B:
1: -15 -385 -48 -112 125 102 -8 -39 6 -451 -16 107 41 140 -96 47 425 47 2 -188 22 -19 -94 57 48 -77 -345 11 152 99 -58 -463 -264 -326 -154 8 156
2: 87 -121 -20 37 -51 -87 -11 68 15 36 80 101 -143 2 25 105 -33 -134 112 -4 -14 207 116 -53 126 -139 88 -16 -95 65 -71 -145 -4 10 -43 -68 -44
3: 102 -353 -168 178 168 192 -93 186 3 -364 -128 -132 -59 396 -41 27 286 108 -46 -214 249 107 87 -5 55 -177 -251 -102 -333 -32 -307 189 266 -57 -246 -268 -248
4: 49 318 75 -106 -230 -194 29 88 -78 330 242 -209 19 -212 -111 59 -310 -44 -31 82 107 210 -27 -85 24 -38 247 11 -127 48 114 148 168 -54 127 -151 -249
5: 56 -139 -286 35 54 29 -28 186 -101 -170 -34 -264 92 223 -19 118 223 2 -105 -177 202 116 -109 39 14 -149 -200 40 -79 -33 -135 228 128 -244 -83 -143 -194
6: 117 -22 25 125 -36 -170 28 70 135 204 5 121 -99 -96 10 140 -155 -237 129 34 18 79 106 -204 -20 -164 -10 -28 -76 36 48 25 125 161 62 -185 71
7: 187 91 122 144 182 53 -63 293 97 -106 249 -51 -86 135 -322 -219 -201 96 -107 -276 -196 536 321 -50 211 -132 -31 -237 -461 98 -240 131 564 -35 -75 -585 -400
8: 5 -38 -223 -123 188 44 -20 208 -81 -381 221 -168 127 229 -118 37 284 93 -161 -332 -86 286 -54 144 105 -113 -304 80 1 24 -109 -86 -11 -461 -75 -173 -175
9: 4 -233 67 49 29 159 -39 -27 63 -251 -185 -160 42 189 -102 66 242 183 -23 -38 515 -303 -97 -164 -202 -55 -320 -84 -241 -63 -23 143 156 49 -168 -204 -72
10: 79 114 179 -65 -99 -66 -13 74 -10 91 233 -44 -69 -110 -215 -84 -210 33 -17 -20 -28 308 106 -49 136 -35 181 -114 -199 132 -34 -102 177 -66 -2 -223 -229
11: 123 -108 -19 260 247 148 -60 211 192 -244 -116 -162 30 321 -152 6 108 122 -85 -238 292 -53 109 -203 -159 -173 -453 -150 -441 -112 -143 447 532 125 -132 -545 -203
12: 44 187 -108 -85 124 -54 1 235 -24 -137 302 -184 101 99 -153 22 8 54 -155 -262 -102 326 15 39 65 -105 -179 46 -109 12 -26 78 164 -298 22 -295 -235
13: 5 -140 331 -82 -44 60 36 -154 137 -115 -146 -11 168 -190 -449 -144 105 119 -72 -45 222 -278 -209 -201 -191 46 -339 -188 97 169 168 -225 103 -126 3 -247 187
14: 83 -125 119 132 114 79 -16 66 174 -147 -109 -45 36 99 -221 -26 61 81 -35 -129 234 -112 28 -212 -148 -100 -341 -153 -235 -1 -20 147 329 73 -70 -392 -32
15: 107 -47 12 114 58 87 -42 161 31 -98 -36 -223 38 142 -224 -63 7 111 -110 -153 221 106 28 -105 -25 -99 -167 -154 -311 9 -133 297 426 -36 -88 -400 -266
16: 90 -136 34 20 -88 -167 49 -14 71 151 -30 162 -43 -192 -87 82 -55 -244 108 24 -74 84 -17 -118 42 -119 2 -36 157 149 62 -239 -59 -39 65 -52 187
17: 57 329 -267 -120 -104 -234 31 257 -177 220 346 -287 74 -48 23 168 -170 -142 -99 -98 -92 451 -43 89 138 -131 177 158 -9 8 16 204 73 -300 131 -94 -303
18: 40 -162 -113 -43 -165 -184 59 -33 -37 163 -78 46 6 -160 36 198 57 -265 101 75 76 -7 -145 -66 0 -121 18 73 248 94 89 -176 -198 -114 61 105 188
19: 97 -214 -159 147 -56 -120 -12 77 28 121 -53 108 -196 76 232 267 1 -250 202 79 133 87 120 -107 54 -215 90 45 -120 -27 -88 27 -34 166 -63 14 5
20: 70 153 -215 -41 -150 -221 20 169 -126 256 204 -149 -44 -53 115 215 -150 -200 27 25 7 326 1 18 115 -149 226 124 -37 7 -3 124 10 -114 77 -8 -195
21: 62 -164 63 -36 -100 -91 20 -26 11 51 21 130 -72 -126 -93 39 -3 -142 89 21 -36 124 2 -55 96 -85 59 -48 82 153 2 -303 -92 -81 -8 -20 86
22: 87 -200 -379 139 100 -16 -33 226 -43 -126 -52 -145 -16 289 168 241 212 -130 4 -152 163 142 9 3 35 -235 -178 90 -130 -93 -176 257 92 -98 -94 -109 -138
23: 102 -203 54 58 -203 -57 -30 -6 -47 161 -36 50 -211 -48 31 80 -91 -122 156 145 166 149 96 -79 135 -106 294 -89 -164 95 -111 -98 27 116 -90 11 -106
24: -34 -332 -108 16 78 180 -41 -16 8 -378 -233 -203 111 284 -16 162 440 165 -50 -99 542 -372 -203 -94 -228 -80 -461 15 -109 -105 -31 126 12 -91 -190 -103 -5
25: -11 -2 149 -154 -207 -146 86 -138 18 173 -57 -29 152 -332 -241 40 -26 -102 -1 79 141 -164 -262 -151 -132 3 -85 -20 282 158 252 -214 -94 -166 127 -22 216
26: 135 164 132 6 -187 -256 55 67 34 399 167 70 -73 -319 -174 -15 -377 -239 65 61 -173 337 87 -128 126 -92 265 -86 8 179 75 -86 159 7 158 -183 -32
27: 102 45 -110 63 1 -162 35 141 52 146 48 -43 32 -63 -69 109 -90 -198 -6 -88 -30 167 -6 -108 -2 -162 -90 5 16 36 38 113 156 -71 92 -207 -2
28: -29 -60 -286 -27 -65 -41 -8 68 -94 -50 -37 -267 56 193 221 357 221 -21 4 23 458 -175 -176 -51 -161 -135 -152 190 -79 -174 42 274 -81 -65 -55 44 -112
29: 16 -74 -246 -133 -9 -26 -33 150 -183 -175 232 -126 -45 179 96 157 173 -9 -14 -117 4 332 1 169 201 -118 67 126 -51 12 -145 -126 -163 -310 -106 54 -241
30: 40 289 -62 -143 14 -74 -37 236 -116 -50 506 -166 -79 113 -5 58 -145 86 -61 -133 -115 521 174 113 225 -88 188 74 -308 -4 -95 14 97 -196 -31 -186 -452
31: -19 235 162 -231 -144 -185 55 -26 -11 137 317 11 22 -241 -113 74 -160 -32 17 45 -42 130 -47 -60 14 -7 97 63 57 95 208 -264 -134 -145 108 -43 -15
32: 80 178 24 -28 69 0 -15 210 -5 -66 210 -240 100 50 -293 -100 -83 118 -181 -219 1 295 23 -24 47 -72 -121 -92 -219 49 -55 179 364 -216 4 -411 -309
33: -62 180 -22 -296 -457 -320 80 -128 -208 436 199 -92 -23 -369 153 300 -180 -215 127 308 172 29 -213 -15 22 -10 436 215 241 73 263 -223 -409 -122 154 350 20
34: -6 -304 15 -230 -311 -85 20 -158 -208 45 -13 54 -51 -222 -68 54 135 -113 93 136 56 109 -188 107 195 3 270 10 307 256 -8 -557 -408 -310 -52 315 96
35: 78 310 52 -31 224 -29 -20 281 93 -166 446 -93 15 138 -190 -50 -136 120 -130 -299 -191 417 212 -26 88 -103 -179 -21 -343 -17 -40 92 323 -142 6 -486 -333
36: 11 -238 -341 85 20 124 -54 132 -111 -228 -225 -406 112 365 100 230 367 94 -92 -100 582 -193 -191 -22 -160 -149 -298 65 -196 -164 -137 457 151 -105 -171 -96 -227
37: 102 -62 -109 122 2 -71 -3 136 33 64 -32 -85 -20 63 -12 115 -19 -113 14 -59 132 101 30 -109 -17 -166 -74 -29 -138 -10 -55 208 204 20 -9 -208 -97
38: 18 -50 -24 -3 -23 70 -41 71 -34 -120 11 -234 21 156 -53 87 99 139 -48 -45 363 -46 -52 -75 -82 -72 -116 -19 -260 -59 -45 201 159 -33 -111 -181 -235
39: 24 192 65 -102 -170 -71 -19 78 -94 133 226 -221 -43 -33 -49 71 -172 76 -18 60 214 165 18 -46 32 -36 213 6 -265 -1 20 126 134 -24 -7 -128 -330
40: 18 -431 -211 79 22 -41 13 -45 59 -136 -235 137 -45 122 205 321 339 -213 166 13 247 -240 -99 -113 -105 -188 -276 104 148 -36 9 -148 -266 12 -90 116 279
41: 102 150 235 -46 -34 -222 90 21 160 224 140 149 83 -379 -377 -109 -255 -189 -20 -87 -295 211 -8 -165 23 -56 -81 -115 196 237 194 -264 133 -137 205 -300 181
42: 76 37 177 -112 -6 -95 23 54 36 -14 253 130 -20 -179 -297 -124 -120 -54 -15 -122 -292 364 81 -6 188 -46 38 -98 50 225 7 -390 25 -227 38 -199 -16
43: 122 -253 390 92 -35 7 10 -109 216 20 -140 259 -83 -214 -371 -180 -87 -50 92 5 2 -30 76 -242 0 -42 -93 -292 -43 233 18 -332 183 110 -30 -288 185
44: 87 83 25 77 60 -15 8 145 87 3 -5 -207 133 13 -263 -31 -46 37 -132 -158 152 37 -50 -155 -113 -95 -265 -104 -158 10 27 295 399 -69 37 -420 -131
45: 51 147 166 -6 2 67 -34 113 28 -56 116 -261 64 56 -282 -95 -97 213 -137 -107 246 78 24 -118 -63 -24 -105 -141 -362 8 -22 243 408 -30 -47 -412 -328
46: 98 28 1 137 27 -16 -17 146 84 40 -17 -162 6 94 -89 66 -73 8 -25 -62 242 18 50 -179 -97 -138 -137 -76 -293 -54 -33 333 364 101 -21 -350 -181
47: 148 52 508 -10 -114 -129 30 -56 181 230 181 306 -143 -404 -442 -262 -405 -92 89 31 -296 322 215 -191 166 -8 205 -292 -64 328 65 -455 210 74 78 -329 58
48: 21 -235 14 4 -134 25 -32 -51 -34 -32 -95 -37 -94 55 44 145 110 2 104 99 352 -101 -31 -90 -25 -76 37 -21 -131 9 -45 -48 -51 62 -124 16 -56
49: -10 -244 -51 -24 -196 14 3 -90 -78 16 -244 -186 51 -6 -4 173 189 -1 31 123 512 -289 -240 -112 -155 -58 -68 0 17 -1 40 71 -52 -30 -71 61 18
50: 69 -20 261 -43 -43 90 -26 17 26 -94 57 -116 30 -50 -383 -190 -53 191 -94 -84 139 111 7 -90 27 9 -45 -214 -220 140 -47 -54 286 -99 -73 -333 -200
51: 84 -420 117 94 -182 73 -7 -125 10 21 -415 -66 36 -99 -262 -58 133 -21 24 81 407 -238 -193 -165 -92 -44 -90 -219 39 161 -44 -29 143 -4 -93 -98 111
52: 121 34 -50 142 102 -62 7 188 123 20 17 -73 36 55 -130 45 -65 -81 -45 -154 45 124 60 -156 -54 -165 -223 -66 -163 -10 -22 244 341 7 30 -376 -82
53: 24 373 261 -130 -294 -264 78 -50 37 465 190 -97 43 -413 -182 58 -409 -92 24 186 129 10 -78 -228 -118 10 213 -18 -20 80 300 41 120 67 218 -152 -44
54: 27 -218 -150 120 -137 -136 62 -70 82 195 -383 -81 110 -81 83 318 135 -244 94 120 475 -448 -277 -270 -320 -152 -270 67 176 -64 187 234 -15 108 73 2 289
55: 78 -316 -180 28 -35 -74 -12 53 -47 -56 -2 142 -153 66 136 179 145 -211 152 -14 -26 197 53 35 180 -170 66 48 55 81 -133 -262 -199 -93 -98 99 49
56: 56 -207 -434 173 19 -49 -11 166 -41 -14 -232 -252 62 258 226 354 245 -164 6 -55 415 -135 -145 -85 -153 -235 -256 134 -57 -171 -71 467 97 -15 -52 -58 -51
57: 69 -478 -174 123 -186 -80 51 -110 4 135 -538 -35 101 -121 -29 195 254 -285 84 106 394 -361 -335 -176 -185 -138 -202 -36 341 87 62 30 -79 -45 6 95 357
58: 105 -525 22 167 -56 91 -13 -70 63 -87 -456 8 29 0 -226 -37 236 -72 28 -18 314 -203 -151 -158 -73 -102 -231 -214 69 147 -103 -44 145 -24 -117 -137 173
59: 12 -18 -226 -126 -23 -83 -14 142 -148 -96 261 -75 -57 119 134 194 105 -65 18 -83 -30 314 14 131 173 -129 83 153 -25 10 -80 -134 -182 -257 -57 64 -187
60: 96 -28 149 135 40 -87 58 5 246 108 -174 28 115 -151 -258 15 -67 -115 -4 -59 151 -205 -72 -320 -243 -111 -369 -129 16 49 170 124 292 94 105 -380 206
61: 33 174 222 -134 -81 -44 30 26 11 42 134 -171 159 -207 -419 -150 -120 108 -152 -93 52 101 -121 -91 -35 25 -86 -122 -14 149 117 -36 227 -226 76 -310 -111
62: 144 -221 -248 190 -45 -121 -6 147 -5 133 -107 21 -128 74 145 207 11 -282 123 -1 68 184 70 -66 92 -234 60 16 -59 14 -145 121 76 54 -34 -54 -23
63: 16 -322 179 123 -163 -19 18 -208 165 112 -345 121 -108 -69 79 230 71 -96 231 259 565 -527 -76 -345 -284 -93 -118 -63 -91 -42 140 -8 -39 377 -72 3 244
64: 67 231 350 -24 -19 -23 7 48 133 66 191 -81 37 -135 -368 -149 -255 142 -71 -64 74 87 73 -199 -66 0 -69 -181 -279 82 96 55 377 39 44 -448 -179
65: 57 -47 -178 35 -28 -233 57 74 58 162 38 119 -44 -71 161 291 -11 -321 140 11 -30 68 -7 -108 -17 -196 -57 136 140 -3 93 -63 -137 -5 83 13 169
66: 14 -192 430 -85 -137 124 -21 -185 64 -105 -83 25 -14 -145 -382 -183 22 209 7 61 293 -170 -63 -167 -54 73 -48 -252 -133 182 41 -293 101 3 -113 -189 -3
67: 30 -171 -3 -60 -122 -4 -23 -8 -82 -45 22 -36 -76 16 -11 80 84 -7 56 34 178 75 -22 -6 78 -67 84 -14 -61 73 -61 -153 -79 -88 -99 20 -88
68: 101 48 460 -50 -46 33 -9 -12 111 -2 145 50 -15 -215 -531 -322 -229 147 -65 -78 -80 223 99 -133 94 44 29 -306 -189 256 -1 -253 330 -65 -11 -413 -123
69: 32 42 -206 -1 -140 -138 21 102 -84 175 -17 -247 63 -4 80 238 -3 -119 -10 35 291 -5 -143 -75 -91 -129 0 99 -21 -59 58 282 62 -66 47 -39 -113
70: 34 102 322 -83 -246 -135 65 -132 79 287 -37 -47 86 -378 -315 -33 -213 -36 6 143 223 -166 -159 -249 -160 29 24 -121 65 145 252 -72 122 29 132 -171 101
71: 102 31 166 -38 42 -172 30 63 125 48 315 332 -168 -154 -105 -2 -190 -183 129 -74 -388 399 240 -59 211 -117 84 -43 -9 173 18 -458 -61 -36 46 -158 68
72: 22 -38 20 -98 -183 -147 48 -49 -32 156 4 -16 39 -201 -85 108 -21 -146 40 72 101 -7 -142 -79 -19 -60 38 19 160 110 126 -162 -107 -126 65 22 94

213 -114 -170 292 -39 94 296 -36 11 -7 -49 39 -158 -141 147 -101 48 32 146 174 55 45 56 -24 185 -14 113 -49 3 -334 : 51
20 -220 -234 52 12 194 -42 -48 135 -74 5 224 -80 -249 198 -156 -44 351 341 229 249 -277 0 -32 69 -8 9 -119 109 -324 : 50
11 206 -123 -277 -68 23 -290 206 60 175 122 -178 11 71 77 85 -224 -277 -312 -278 -113 192 114 132 2 -164 -7 49 91 328 : 27
304 1 -108 371 -100 32 433 -22 -96 141 -52 -115 -188 44 85 -23 139 -284 -97 -2 -196 323 76 57 167 -68 269 102 -56 -215 : 57
-79 144 151 -402 -94 168 -172 207 226 -70 111 -216 -69 -59 143 -19 -213 -142 -329 -150 -204 257 -52 83 122 -259 -156 -51 98 345 : 26
43 -113 -155 55 -88 86 71 -25 115 -20 -76 182 -30 -24 28 -43 74 167 230 77 35 -293 -137 94 -155 46 12 -4 97 -288 : 38
82 8 -115 -27 -191 -27 160 134 205 -140 -102 56 -9 -52 -20 35 10 68 89 129 22 -264 -171 77 -91 104 -227 -155 51 -183 : 39
-16 -140 44 45 38 186 135 -59 177 -245 -79 140 -107 -235 127 -182 -94 327 319 164 104 -210 -78 -49 103 -41 -150 -115 138 -338 : 2
41 16 101 227 126 152 236 -155 75 -164 -74 166 -133 -77 70 -114 -117 181 421 6 127 -112 102 -71 78 -98 -83 4 196 -361 : 21
-122 57 214 -202 12 120 -32 8 159 -127 -73 19 -18 36 -24 -68 -132 90 49 -212 -194 -114 -162 114 -142 -124 -149 91 193 -46 : 10
-153 201 -277 -548 -12 54 -755 244 78 296 221 -88 128 92 101 102 -355 -172 -297 -416 3 5 155 189 -167 -181 15 89 190 498 : 11
231 5 -147 312 -154 197 357 -76 128 26 88 160 -217 -30 190 23 179 -67 261 258 187 84 109 -40 130 -137 115 -89 41 -205 : 54
10 -13 0 -107 -69 -5 21 92 49 -6 -119 -79 2 37 -43 -46 -50 -21 -125 -172 -274 -63 -185 166 -119 12 -22 94 66 -91 : 52
-9 70 124 -233 -88 87 9 161 147 -81 -7 -207 -67 -53 75 -51 -140 -117 -285 -130 -273 193 -115 100 96 -143 -110 -5 57 133 : 6
-63 112 -273 -309 -114 120 -484 81 51 390 195 60 51 247 70 126 -17 -206 -152 -331 -67 -15 35 252 -316 -188 250 214 152 312 : 36
-29 384 27 -370 -181 308 -305 149 281 189 419 -60 -130 148 265 194 -118 -417 -222 -163 84 429 249 63 66 -506 3 -31 175 660 : 33
2 -149 203 71 99 197 276 -37 181 -391 -127 6 -171 -359 158 -267 -192 342 241 194 21 -41 -66 -125 315 -70 -242 -164 111 -367 : 47
7 88 -180 -162 -48 -118 -195 146 -18 146 -87 -70 94 132 -97 55 -138 -116 -154 -314 -191 -146 -71 212 -239 67 -8 135 91 9 : 32
137 -36 -363 119 -139 92 32 15 156 45 64 248 -59 -65 137 50 55 105 321 238 344 -270 77 6 -43 22 -7 -157 85 -207 : 56
19 41 119 -97 -220 72 225 78 245 -149 -83 22 -59 52 -35 26 95 -6 9 23 -185 -119 -281 135 -145 -32 -176 -38 71 -85 : 4
242 68 -358 321 -17 -181 126 -2 -208 293 -126 18 14 200 -103 81 26 -229 40 -232 -78 -75 123 149 -170 131 237 203 33 -276 : 24
117 -44 -402 108 -151 173 -30 -15 192 80 143 319 -85 -74 201 55 88 130 384 290 437 -267 118 -9 -41 -46 43 -168 106 -167 : 28
140 91 62 177 -30 -6 327 16 47 -89 -122 -44 -99 13 -20 -15 -47 -89 68 -53 -114 41 -3 35 56 -17 -92 12 70 -220 : 65
147 -80 -51 280 -15 214 304 -122 97 -76 9 147 -198 -132 178 -109 57 105 310 194 136 21 80 -65 173 -119 68 -62 79 -320 : 18
152 -42 -15 197 -104 256 340 -38 233 -177 70 127 -235 -211 250 -76 48 98 282 352 225 63 71 -116 274 -159 -74 -214 59 -215 : 63
18 -133 24 -10 -88 92 170 15 144 -147 -134 48 -63 -97 27 -119 36 178 91 67 -141 -176 -244 88 -46 25 -74 -17 64 -277 : 64
-43 -25 8 -95 -86 28 25 12 109 -29 -128 86 20 96 -84 -20 36 82 84 -145 -186 -270 -249 187 -281 31 -48 110 129 -180 : 45
35 160 -82 8 -10 -164 23 75 11 8 -168 30 84 159 -183 78 -139 -52 99 -268 -82 -283 -46 152 -268 121 -157 89 150 -175 : 15
2 -30 119 -65 34 206 9 -15 29 24 25 -123 -136 -54 149 -141 -79 -64 -148 -161 -260 278 -12 67 139 -239 148 141 83 10 : 41
103 -232 -492 93 -59 104 -121 3 65 102 29 238 -30 -184 183 -75 30 251 276 235 296 -318 36 26 -17 78 133 -108 51 -305 : 5
130 90 -157 10 32 7 -85 87 -124 234 38 -211 -58 40 92 -16 -161 -290 -287 -283 -200 324 175 95 124 -128 218 160 30 86 : 58
124 -12 34 219 -26 106 311 -85 41 -39 -78 62 -136 5 50 -62 55 -7 161 3 -78 32 -18 32 33 -75 59 60 83 -276 : 60
